Here is a tiny trained network, its code and every weight. The questions are about switching its units off for an input and a class, where a switched-off unit gives its printed mean instead of its output.

import numpy as np


def w(rows, s, z=0):
    codes = np.array(rows[::2]) - 128.0
    scale = np.full(codes.shape[1], s)
    scale[-1] = z or s
    return codes * scale


def f(y):
    return y / 2 * (1 + np.tanh(0.7978845608 * (y + 0.044715 * y**3)))


def log_softmax(a):
    a = a - a.max(-1, keepdims=True)
    return a - np.log(np.exp(a).sum(-1, keepdims=True))


def net(x, mask):
    res = np.array(x, float).reshape(1, 7) / 4 @ E
    y = f(res @ A[0][:, :-1].T + A[0][:, -1])
    res = res + np.where(mask, y, B[0][:, -1]) @ B[0][:, :-1]
    return log_softmax(res[-1] @ U[:, :-1].T + U[:, -1])


A, B = {}, {}
E = w([
[113,121,101,115,127,141,120,115,71,158,164],'x0',
[113,80,148,164,165,123,158,145,109,120,171],'x1',
[173,177,93,124,95,157,128,108,82,223,88],'x2',
[142,74,96,191,122,51,127,113,187,94,163],'x3',
[158,85,100,112,145,67,185,145,162,137,127],'x4',
[74,162,116,159,173,176,124,91,181,100,134],'x5',
[192,125,111,81,142,3,127,172,141,94,160],'x6',
],0.015)
A[0] = w([
[104,126,116,123,128,137,172,75,150,151,94,254],'n1',
[142,150,149,100,76,148,89,110,87,138,97,61],'n2',
[176,147,131,102,111,111,188,147,183,151,7,90],'n3',
[120,166,144,79,120,120,102,172,94,135,124,178],'n4',
[166,111,143,86,142,112,148,149,68,162,121,118],'n5',
[121,143,108,158,81,128,107,74,120,174,109,172],'n6',
[158,124,122,90,123,84,148,127,70,144,170,15],'n7',
[136,118,136,108,109,114,140,159,88,170,135,233],'n8',
],0.014,0.0058)
B[0] = w([
[137,111,144,151,117,150,119,41,146,94,145,209],'n1',
[207,122,137,100,168,108,98,119,158,107,159,202],'n2',
[132,166,147,116,154,75,7,75,141,156,149,251],'n3',
[186,136,91,155,99,129,74,76,130,133,93,201],'n4',
[113,153,125,142,70,183,189,92,135,160,116,217],'n5',
[170,176,96,159,40,122,107,104,150,150,127,219],'n6',
[98,90,127,214,99,179,176,146,107,123,124,204],'n7',
[145,172,89,164,66,102,170,52,98,135,57,214],'n8',
],0.011,0.015)
U = w([
[101,134,106,33,180,73,125,184,96,228,138,39],'0',
[53,179,202,45,203,178,77,110,72,137,114,35],'1',
[209,9,90,123,145,13,233,203,167,84,185,17],'2',
[213,186,80,117,93,71,90,89,119,155,130,229],'3',
[68,168,119,169,64,216,155,96,70,185,112,102],'4',
[124,199,71,70,83,124,112,218,106,182,188,74],'5',
[79,73,162,146,197,66,73,123,208,75,254,254],'6',
],0.0089,0.0067)

Each question gives the input, the list of numbers given to net, and the class t.
The units are the neurons (one row each of A and B). Each row of codes is followed by its name. A weight is (code - 128) times the scale printed after its matrix; where a second scale follows, it is the last column's (A, B and U).
mask holds one flag per neuron, in row order. A switched-off neuron (its flag False) gives its mean, the last column of its row in B, instead of its output. The means were averaged over made-up inputs and are rounded, as every weight is.
A unit's drop is (log p(t) with every unit on - log p(t) with that unit switched off) / (log p(t) with every unit on - log p(t) with every unit switched off).
The circuit of an input: a set's keep is (log p(t) with only the set's units on - log p(t) with every unit switched off) / (log p(t) with every unit on - log p(t) with every unit switched off). Starting from all 8 units, units are removed one at a time, each time the one whose removal leaves the highest keep (on an exact tie, the one counted first), for as long as the keep stays at least 0.8.
units of the circuit, in order: the units of the circuit, biggest drop first
k most important neurons: the k neurons with the biggest drops, biggest first
drop of u: that unit's drop, to one decimal
input [2,-4,-4,2,-8,2,-1], class 6: 4 most important neurons => (n8 n5 n4 n7)
input [6,2,8,7,8,0,6], class 4: units of the circuit, in order => (n7 n5)
input [-2,2,-6,8,2,1,1], class 2: units of the circuit, in order => (n3)
input [-3,7,-1,-3,1,4,-4], class 6: 4 most important neurons => (n8 n5 n6 n7)
input [3,2,2,0,8,-1,3], class 4: units of the circuit, in order => (n7 n5)
input [5,-3,2,-7,8,4,-6], class 3: units of the circuit, in order => (n2 n7)
input [2,7,-2,0,-1,0,-2], class 6: 2 most important neurons => (n5 n8)
input [8,1,6,-5,-2,-3,-1], class 3: 2 most important neurons => (n2 n4)
input [1,-1,-7,-8,3,-4,-1], class 4: 2 most important neurons => (n3 n5)
input [7,-8,-8,6,-4,5,-5], class 6: 2 most important neurons => (n8 n5)
input [-7,1,6,3,6,6,8], class 6: 2 most important neurons => (n8 n6)
input [6,2,2,-3,-4,-4,7], class 4: 2 most important neurons => (n7 n5)
input [8,4,6,-3,-6,2,7], class 4: 2 most important neurons => (n7 n5)
input [-3,6,-1,-1,-1,2,3], class 6: units of the circuit, in order => (n8)
input [2,-2,-5,-5,6,4,-2], class 6: 2 most important neurons => (n8 n5)
input [4,0,-5,-4,0,3,-2], class 1: drop of n8 => 0.2
input [1,0,-8,0,-7,-5,-7], class 1: drop of n8 => 0.1
input [2,-3,-5,5,-1,-6,0], class 2: drop of n3 => 0.4
